Each row is followed by its group and then its class within the group.
[  1 -11   3   8   2  30  75  -3  -3 -17  10   2   8 -13   3  -8  -7   2
  12  -7  -8  16   2  27   7   2  -6 -18  30  25 -11   2 -13   8  27 -14
   3 -12   7   1  -3 -17   3  -2   4   2   7   3  16  12  11]	[69] F
[ 19 -22   2 -31 -26  -9  47 -14  -9  12  31  -5  19  -2   5  14  31  -5
 -12  -9  -4  24   7  -1   0   7   1   1  19  10  38 -10  -9  40  17 -28
 -18  28 -16 -13  11  -9  14  -1  -3  45 -10   0  14   4  -6]	[74] C
[ 11 -20   5  -7 -13 -17   7 -14  11   6  35 -11  21  -2  10   2 -23   8
  -4  16 -21   9  -6  16  -2   1  -6  -5  24   7  27  -3   9  38  26 -14
   1  30 -19 -15  24   9  -1   3   3  16  -1  -2   9  -9  -6]	[74] Y
[ -3 -18  -1  -9  -8   4 -51  -9   3  -2  19 -11  11  -6   5   0  27  14
 -10  -9 -13   7   1  11   8  17  -8 -12   6   2  23  -3  -2  22  21 -28
  -7  18 -12 -13  21  22  -1  13  11  13  -3  -1   7 -23  -8]	[74] Y
[  2 -30  11 -16 -19  -9  34 -11   7   9  26 -15  18  11   9  15  29  -3
 -11 -13 -13  18  -4   3  -6   0  -7 -10  21  12  31 -16  -3  37   8 -22
 -13  28 -22  -2  17   0   9  -7   1  28  -4   2  23  -9  -9]	[74] C
[ -4 -14   5  17  24  20  46   4   6 -25  -3 -15  -4 -14   4 -27 -20  -1
   9  -3  18   3 -14  24  -6   4   5 -30  33  12 -21   3  -9  17   1 -15
   3  -2  14  13 -17 -25  -1 -10  14 -17  10  -3   7  -2  13]	[69] D
[ -5 -31   4  -1  10  24  13 -14  -1 -20  11  -6  -2  -1  16   6  -3  14
  17 -16 -14   2  -4  26  -8   4  -8 -20  28  12 -19  -1  -7 -16  20 -26
   0  -5  10   4   9 -18  -1   2   6  -6  13   0   8  11  15]	[69] F
[  2 -27   6   8   5  19  96  -7  12 -16  17 -20  14  -2  10  11 -21  -7
  10  -2 -13  -9  18  28  -2  -1 -13 -16  39  17 -18 -14  -8  27   3  17
  -2   2  33  14   4 -25  -7 -18   6  -9   9  -7  16  -6   7]	[69] F
[  6 -28  12 -12  -8  -2  38 -26   9   2  34  -4  24  -2  12   1  13   3
  -1  -1 -17  10  -4  18  -4   6 -14  -8  23  21  19 -92  -4  29  30 -27
  -3  16 -14  -9  26   1   0  -1   5   5  -1  -2  18 -13   1]	[74] C
[ -3 -30   8  -7  -8  -9  19 -17   4  20  34  -9  18  14  11  11  16  -6
  -7   2 -15  12  -1   7  -3   3  -9   0  17   9  32  -5  -5  51  -1 -26
 -10  26 -19 -12  21  13  -4  -1  10  20 -13  -2  18 -12  -5]	[74] C
[ -4 -16   1   4   9  23  50  -4  -2 -23   4  -9   1  -4   0 -16 -22   1
  17   2  -4   5   3  21  -6   3   3 -17  22  10 -15  -1 -20   5  10  -3
   9 -10   5   8  -6 -11  -8  -9  -3 -20  11  -3   6  -9   1]	[69] F
[ -2 -24  -8 -20 -15   2  47 -19  -4   3  31  -8   6  -5  12   9  18  -4
  -5 -10 -13   9   3   9  -2   4   0 -22  13  16  25  -9  -9  33   8 -34
 -10  22  -1 -10  16 -12  11  -1 -11  28  -9  -5  14   6  -5]	[74] C
[ 21 -14   2  33  10  43  44   3   6 -25   0 -19  -8   0   4   7 -18   5
   6  -3  -3   8  -5  30 -12  -2   3 -34  59  17 -21   5 -15  20  10   7
   6 -11  12  12  -8 -14   7   5  -1 -17  14   4   9 -10   4]	[69] D
[  8 -16  -1  14   5  29  92  -7   0 -23   5 -10   2  -3   9   8 -26 -11
  13  -4  -5   8   2  31  -8   3  -3 -23  40   8 -26   7  -9  20  15 -14
   5 -16  27  12 -33 -48 -12  -9 -14 -11  13  -6  12   0   8]	[69] D
[  6 -17  -4  26  12  22  34   2   0 -20   2  -6  -3   4  10   6 -15   8
  13  -8  -6  12  -5  42  -6   7   2 -10  56  20 -19  -6 -11  16  30 -10
   9  -7  11  11  -2 -13 -10  -8   5 -19  13  -1  15  -6   2]	[69] F
[ -4 -23   1  12   3  18  85 -11   3 -15  13 -11  -2  -4   6  -4 -17  -5
  11  -9  -3  13  -6  37 -11   6 -13 -30  49  22 -35 -11 -15  12  12  -6
   6 -24  13   2  -4 -26   5 -10 -11  -3   9  -2  17  -5   6]	[69] F
